Each row is followed by its class.
[.05 .08 -.43 -.42 -.01 -.05 -.01 .07 -.07 -.09 -.20 -.01 -.03 -.06 .05 -.09 .14 .03] | non
[.30 -.35 .15 .11 .01 .01 .05 .24 -.26 .06 .03 .07 -.23 -.12 .00 -.67 .05 -.07] | zikon
[.18 -.14 .12 .11 .00 -.03 .01 .12 -.14 .08 .00 .05 -.01 -.03 .06 -.07 .06 -.06] | zikon
[.25 -.29 .15 -.01 .06 .04 .09 .00 -.24 .20 -.03 .06 -.24 -.10 .13 -.09 .10 -.08] | zikon
[.26 -.10 -.14 .04 -.19 -.06 .08 .02 -.09 .05 .02 .13 -.11 -.09 .01 -.02 .00 -.04] | zikon
[.14 .14 -.29 -.32 .07 -.01 .19 .07 -.12 -.08 -.01 .06 -.18 -.11 -.03 -.05 .09 -.08] | Dov
[.07 -.01 -.10 -.39 -.07 -.03 .17 -.14 -.16 -.19 -.05 -.02 -.07 -.08 -.22 .02 .07 -.15] | Dov
[.25 -.08 .14 .10 .05 -.03 .21 -.04 -.03 .21 -.01 .06 -.29 .09 .16 -.11 .03 -.10] | zikon
[.21 .10 .04 .00 .01 -.03 .15 .00 -.11 .03 -.07 .08 -.18 -.08 .16 -.08 -.01 -.05] | zikon
[.08 .01 -.06 -.23 .00 -.06 .04 .02 -.13 -.09 -.04 .10 -.03 -.09 -.05 -.03 .05 -.19] | non
[.15 -.17 -.04 -.38 -.01 .00 .04 .06 -.21 .00 -.09 .02 -.06 -.08 -.05 -.06 .12 -.09] | kinul
[.02 .12 -.24 -.31 -.09 -.11 .07 .09 .05 -.10 -.07 .02 .06 -.02 .02 -.17 .02 -.13] | non
[.09 -.08 -.31 -.35 .06 -.07 .07 .14 -.14 -.01 -.07 .05 .00 -.11 .01 -.10 .09 .02] | non
[.06 -.12 -.39 -.67 .03 -.02 .03 -.02 -.01 -.05 -.15 -.06 .06 -.24 -.01 -.03 .29 -.07] | non
[.09 .14 -.07 -.34 -.03 .01 .27 -.09 -.11 -.02 .01 .03 -.24 -.19 .02 -.06 .08 -.15] | Dov
[.03 -.01 -.20 -.39 .01 .00 .08 .11 -.03 -.24 -.01 .04 -.02 -.13 .04 -.04 .05 -.12] | non
[.30 -.12 -.04 .06 -.01 -.04 .09 .02 -.11 .14 .12 .13 -.22 -.07 .09 .04 .06 -.04] | zikon
[.09 -.16 -.07 -.21 .00 -.04 .16 -.46 -.09 -.05 .02 -.08 -.11 -.09 -.12 .08 .13 -.14] | Dov
[.18 -.03 .02 .15 .04 -.01 .07 .07 -.05 .04 -.06 .06 -.09 -.06 .09 -.05 -.02 -.04] | zikon
[.05 .08 -.05 -.46 -.02 -.08 .18 -.18 -.12 .00 .03 .03 -.26 -.03 .01 .03 .02 -.11] | Dov
[.10 -.25 -.12 -.20 .01 -.13 -.12 .08 -.06 -.05 -.11 -.15 -.11 -.03 -.04 -.05 .03 .05] | non
[.08 .09 -.39 -.23 -.02 -.09 .15 -.13 .00 -.03 .01 .08 -.23 -.04 .04 -.03 -.06 -.09] | Dov
[-.06 .01 -.24 -.10 -.03 -.09 -.03 .21 -.04 -.03 -.05 .03 -.04 -.07 .07 -.10 -.05 .02] | non
[.21 -.03 -.12 .08 -.15 -.11 .05 .07 -.04 .06 -.03 .12 -.14 -.10 .14 -.06 -.05 -.04] | non
[.19 -.07 -.06 .07 -.02 .02 .03 .04 -.04 .13 .00 .08 -.42 -.01 .19 -.02 .00 .01] | zikon
[.16 -.10 .14 .04 -.01 -.05 .06 .14 -.17 -.24 -.15 -.02 -.03 -.12 -.10 -.07 .03 -.10] | non
[-.05 -.12 -.05 -.45 .07 -.10 .17 -.07 .07 -.04 -.07 -.01 -.10 -.06 .02 -.03 .13 -.14] | kinul
[.14 .08 .02 -.12 -.08 -.06 .03 -.02 -.11 -.27 -.10 .00 .09 -.14 -.11 -.11 -.03 -.10] | non
[.08 .08 -.08 -.02 -.08 -.05 .14 -.10 -.12 -.06 -.09 -.06 -.14 -.05 .00 .07 -.04 -.10] | Dov
[.09 .05 .04 -.16 .00 .01 .21 -.12 -.10 .02 .04 .09 -.18 -.04 .00 .07 .02 -.14] | Gumul
[.24 -.15 -.06 -.13 .01 -.07 .00 .17 -.16 .10 -.09 .05 -.14 -.10 .10 -.14 .04 -.03] | Dov
[.18 -.07 .04 .25 -.02 .01 .18 -.01 -.14 .17 -.03 .09 -.22 -.07 .11 -.04 .05 -.11] | zikon
[.01 .03 -.30 -.55 .02 -.08 .09 -.06 .11 -.14 -.16 -.01 -.01 -.09 .03 -.08 .03 -.09] | non
[.11 .09 -.03 -.02 .08 .03 .12 .06 -.05 .08 -.06 .07 -.12 -.03 .22 -.06 .07 -.03] | zikon
[-.05 -.04 -.41 .13 .03 -.05 -.02 -.06 .04 -.14 .02 -.05 -.02 .00 -.18 .05 .04 .03] | Gumul
[.13 .13 -.08 -.14 -.09 -.02 .30 -.07 -.12 -.05 -.05 .10 -.20 -.16 .06 .03 -.04 -.11] | Dov
[.24 -.08 -.12 .20 -.02 -.09 .22 .05 -.08 .11 .07 .12 -.21 -.09 .13 -.04 -.05 .06] | zikon
[.20 .21 -.04 .09 -.04 -.04 .09 .17 -.12 -.05 -.04 .05 -.13 -.09 .12 -.08 .04 -.14] | Dov
[.21 -.02 .17 .09 .01 .11 .21 -.08 -.17 .09 .03 .07 -.24 -.06 -.01 -.02 .00 -.20] | zikon
[.03 -.31 -.27 -.61 -.01 -.08 .03 -.22 -.06 -.04 .05 .03 -.13 -.07 -.18 .08 .05 -.03] | Gumul
[.14 -.20 -.11 -.09 -.02 -.06 -.02 .16 -.55 .05 -.08 .03 -.06 -.06 .06 -.05 .13 .04] | zikon
[.12 -.24 -.02 -.25 .01 -.01 .10 .05 -.10 .11 .00 .08 -.23 -.05 .11 .02 .06 -.03] | Gumul

Each row is followed by its class. Each block has new classes.
[.03 .06 .16 -.09 -.03 .16 -.08 -.08 .06 -.03 -.06 .02 .10 .04 .07 .00 .06 .05] | C
[.01 .05 -.04 -.10 -.09 -.02 -.01 .03 .06 -.10 -.11 .00 .14 .09 .10 .00 .01 .08] | C
[-.10 .16 -.02 -.04 -.01 .08 .10 .01 .00 -.03 -.03 .07 .00 .00 .04 .00 -.06 -.04] | Y
[.04 -.03 .14 -.23 -.01 .12 .00 -.03 .01 .01 -.07 .04 -.16 -.02 .07 -.01 .05 -.01] | Y
[.03 -.08 -.05 .02 -.01 -.15 -.07 -.02 -.01 -.04 -.18 .01 .03 .08 -.02 -.04 -.03 .04] | C
[.03 .00 .07 -.06 .03 .22 .01 .04 .07 .06 .05 -.02 -.03 -.02 .06 .00 .00 .02] | A
[-.02 .05 -.09 .08 .02 -.05 .09 .06 -.03 .03 -.03 -.07 -.08 .01 -.02 .00 -.07 -.15] | Y
[-.03 .11 .01 -.22 .04 .40 .05 -.02 .07 .00 .02 -.06 .00 .07 .06 -.14 .00 -.10] | A
[-.02 .02 .08 -.06 -.01 .20 .07 .02 .04 -.09 -.02 .05 -.03 -.08 .11 .04 -.02 -.01] | Y
[-.06 .00 .18 -.10 -.04 .15 .20 .01 .02 -.06 .12 .13 -.14 -.13 .14 .05 -.05 .03] | Y
[.06 .00 .34 -.25 -.12 .32 -.20 -.21 .15 .00 -.22 .10 .23 .06 .08 -.07 .15 .02] | C
[-.01 .06 .31 -.20 -.02 .53 -.04 -.14 .16 .05 .00 .04 -.01 -.09 .13 -.03 .15 -.04] | Y
[.01 -.03 .05 .15 .05 .52 -.20 -.19 .21 .13 -.08 -.01 .20 .10 -.08 -.02 .09 -.11] | A
[.02 .00 -.11 .08 -.08 .21 -.02 -.05 -.02 .01 -.08 -.04 .12 .04 -.02 .02 -.01 -.30] | A
[-.01 -.03 .03 .01 -.05 -.06 -.03 -.07 -.16 -.10 -.21 .08 .01 .02 .02 -.04 .16 -.03] | C
[.14 -.03 .05 .04 -.05 .09 .13 .08 -.07 -.03 -.02 .03 -.20 -.06 .05 -.15 -.08 -.03] | Y
[-.01 .01 .02 -.16 .06 .09 .01 -.05 .10 -.08 -.19 .09 -.07 .07 .10 -.09 .02 .01] | C
[-.03 .02 .04 -.03 .00 -.11 .00 .02 -.01 -.07 -.06 -.08 -.02 .00 .05 .01 -.02 -.02] | C
[.01 -.05 .09 -.10 .03 .12 -.04 -.06 .06 .02 .05 -.03 -.03 .01 -.02 .02 .06 -.11] | Y
[-.10 -.01 .09 -.03 -.08 .06 .18 .04 -.05 .05 -.09 .05 -.21 -.09 -.05 .01 -.03 -.02] | Y
[.01 .00 .08 .17 .00 .28 .02 -.05 .06 .05 -.13 -.04 .03 .01 -.02 .01 .01 -.08] | A
[-.09 .04 -.04 -.03 -.07 .12 .06 .02 .00 .01 -.08 .03 -.01 -.03 .06 -.09 -.08 -.07] | A
[.04 -.05 .16 -.16 -.02 .38 -.20 -.25 .19 -.06 -.29 .11 .22 .07 .05 .01 .14 .06] | C
[-.05 .12 .03 .25 .05 .15 .04 -.02 .04 -.08 .00 .01 .03 -.05 .01 -.03 .02 -.07] | A
[-.11 -.03 .04 .18 -.05 -.10 .09 .00 -.06 .13 -.04 .04 -.25 -.07 .08 -.09 -.04 .05] | A
[-.07 .04 -.08 .11 .01 .00 .10 .10 -.39 .09 .15 -.05 -.12 -.04 .11 -.05 -.07 -.06] | A
[.04 .06 .02 -.26 -.08 .06 .02 .01 .04 -.06 -.21 .05 -.03 .10 .10 -.10 .01 -.04] | C
[.03 .00 .04 -.07 .10 .32 -.07 .01 .10 .06 .08 -.03 .07 .02 .00 -.11 .04 -.08] | A
[-.06 .01 .03 -.10 .00 -.12 -.03 -.05 .05 .01 -.18 -.02 .00 -.01 .04 .00 .09 .09] | C
[-.01 .03 -.01 .15 .01 .10 .09 .01 .04 .05 .00 -.03 .05 -.05 -.04 .04 -.04 -.11] | A
[-.05 .02 .02 .09 -.01 .00 -.03 -.01 .03 .11 -.14 .05 -.02 .03 -.03 -.04 .00 -.06] | C
[.10 .02 .08 -.26 .07 .18 .15 .07 .03 -.02 .27 -.04 -.13 -.09 .15 -.07 .03 -.05] | Y
[.00 .03 .00 .04 -.03 .08 .02 -.01 .05 .11 -.06 .02 -.05 .02 -.01 -.09 -.03 -.01] | A
[-.02 -.02 -.02 -.17 -.02 -.06 -.04 .01 .02 -.04 -.04 .04 -.03 -.02 .19 -.08 -.01 .06] | C
[-.03 -.01 -.07 -.05 .01 -.02 -.01 .00 .01 .04 -.01 .00 .03 -.05 .06 .01 .01 .03] | C
[-.08 .06 .01 -.04 .00 .04 .02 .08 .08 -.05 -.02 .00 .02 -.01 .07 .00 -.06 -.03] | C
[-.08 .02 -.17 .04 -.13 -.46 .07 .13 -.12 -.04 -.19 .00 -.12 .10 .03 -.11 -.08 -.33] | C
[-.01 -.01 .13 -.26 -.05 .03 -.13 -.07 .00 -.02 -.18 .05 .09 .06 .01 .00 .06 .05] | C
[-.05 -.06 .21 -.03 .08 .54 -.02 -.14 .35 .04 .21 .10 .05 .01 .05 .09 .09 -.07] | Y
[-.12 -.04 .05 .07 -.12 -.33 .19 .10 -.23 .06 -.04 .04 -.36 -.18 .02 -.03 -.07 -.01] | Y
[-.06 .00 .08 .15 -.11 .09 .07 -.04 -.10 .00 -.12 .04 -.18 -.04 .00 -.04 .01 -.04] | Y
[.02 .05 -.10 -.14 -.06 -.24 .02 .08 -.07 -.09 .03 .01 -.09 .06 .04 -.09 -.02 -.03] | C
[-.06 .07 .07 -.19 .12 .40 .16 .08 .08 -.07 .24 .08 -.05 -.07 .07 -.05 -.08 -.06] | Y
[.11 .00 .00 -.23 .06 .16 -.17 -.11 .10 -.02 -.18 -.01 .20 .08 .13 .00 .18 .13] | C
[-.08 .04 -.04 .04 -.03 .29 .08 .02 .07 .07 .07 -.04 -.01 .02 -.01 -.04 -.05 -.08] | A
[.01 .00 .12 -.04 .07 .33 -.10 -.08 .12 .06 -.01 .02 .10 -.03 -.01 .03 .04 -.03] | Y
[.09 .13 -.04 .05 -.05 -.11 .11 .06 -.11 -.05 -.08 .01 -.13 .02 .02 -.11 -.07 -.15] | Y
[-.05 -.12 .00 .01 .07 -.07 -.01 .05 .07 -.02 .05 -.03 -.01 .02 -.10 .05 .02 .06] | Y
[-.07 .07 -.04 .00 -.05 -.38 .19 .17 -.18 -.05 .08 .00 -.19 -.02 .14 .02 -.14 -.05] | C
[.00 .04 -.07 -.13 .04 -.11 .12 .14 -.08 -.01 .25 -.02 -.12 .01 .08 -.15 -.10 .01] | Y

Each row is followed by its class.
[.10 .00 -.09 .00 .03 .06 .02 -.22 .16 -.03 .05 -.05 .05 .06 -.07 .12 .07 -.16] | Lavel
[-.01 -.02 -.07 -.70 .17 -.18 -.16 .27 .24 -.39 .08 .06 .08 .26 .29 .10 -.23 .09] | Lavel
[.04 .05 -.04 -.06 .02 .11 -.04 -.23 .09 .21 -.15 .05 .07 .10 -.05 .06 .20 -.02] | Tovid
[.14 -.16 -.17 .03 .14 .19 .21 -.32 .07 .25 .01 -.04 -.03 .02 .15 .09 .05 .09] | Lavel
[.18 -.10 -.09 -.06 -.01 .11 .03 .00 .17 -.17 .15 -.10 .21 .05 .17 .03 -.13 .06] | Lavel
[.12 -.12 -.07 -.27 .15 .00 .00 -.17 .04 -.01 .03 -.06 .24 .35 .05 .12 -.01 .04] | Lavel
[.14 -.10 -.21 -.20 .28 .05 -.03 -.15 .18 .20 .10 -.22 .23 .12 -.04 .03 .12 .06] | Tovid
[.13 -.19 -.24 .25 .06 .10 .02 -.35 .23 .13 .10 .00 .21 .03 -.12 .01 .10 .12] | Tovid
[.30 -.06 -.15 .07 .19 .01 .05 -.25 .18 -.04 .08 -.02 .09 .05 .17 -.09 .08 .15] | Lavel
[.14 -.04 -.10 -.03 .16 .06 .06 -.09 .29 .12 .03 -.08 .06 .14 -.14 .00 .03 -.07] | Tovid
[.16 -.19 -.34 .31 .20 .18 .31 -.52 .31 .20 .04 -.15 .01 .08 -.16 .10 -.05 .09] | Lavel
[.10 -.15 -.21 -.19 .21 .18 -.05 -.13 .01 .12 .09 .00 .24 .01 .02 .04 .05 .17] | Tovid
[.18 -.04 -.14 -.06 .09 .08 -.01 -.19 .12 .04 .01 -.05 .17 -.06 -.02 .07 -.05 .14] | Lavel
[.23 -.10 -.28 .01 .21 .14 .09 -.32 .06 .23 -.05 -.05 .12 -.03 -.06 -.02 .05 .28] | Tovid
[-.06 -.05 -.08 -.35 .27 .07 -.04 -.22 .05 -.11 -.11 .16 .14 .05 .18 .05 -.07 .19] | Lavel

Each row is followed by its class. Each block has new classes.
[-.13 .03 .03 -.07 .07 -.14 -.19 -.02 -.09 -.37 -.11 .05 -.09 -.03 .03 .17 .04 .07] | komu
[.05 .01 .01 .05 .00 .09 .05 .04 .03 .08 .06 .00 .03 -.02 .01 -.06 -.06 -.03] | fotu
[.01 .07 -.01 -.13 -.08 .08 .05 -.12 .03 -.01 -.02 .06 .12 .06 -.01 .06 -.10 -.11] | Gofa
[-.09 .02 .04 -.01 .05 -.06 -.13 .02 -.03 -.32 -.01 .13 -.02 -.07 .00 .06 .09 .15] | fotu
[-.03 -.03 -.01 .09 -.03 .08 -.12 .27 .02 -.20 -.04 -.06 -.01 -.08 -.01 .08 .07 .02] | Zute
[-.20 .07 .02 -.24 -.01 -.17 -.18 -.22 -.07 -.43 -.16 .14 .00 .05 -.02 .29 -.02 .04] | Gofa
[-.17 -.01 -.02 -.15 -.09 -.13 -.24 .00 -.04 -.43 -.10 .13 .00 -.04 -.12 .21 .11 .16] | fotu
[.14 .07 -.02 .06 -.24 .51 .22 .21 .23 .16 .18 .03 .33 -.01 -.04 -.12 -.12 -.14] | fotu
[.08 -.12 .05 .34 .34 -.25 .02 .09 -.10 .27 .10 -.11 -.30 -.09 .12 -.27 .17 .16] | lemu
[-.06 .05 .03 -.07 .02 -.04 -.02 -.11 -.01 -.11 -.05 .06 .00 .04 .03 .07 -.02 -.03] | Gofa
[-.06 .05 .03 -.02 .02 .06 -.05 .04 .00 -.22 -.04 .02 .01 -.01 .04 .10 .00 .00] | komu
[-.10 .10 .02 -.16 -.11 .06 -.13 -.02 .01 -.42 -.10 .10 .09 .01 -.02 .23 .00 .02] | komu
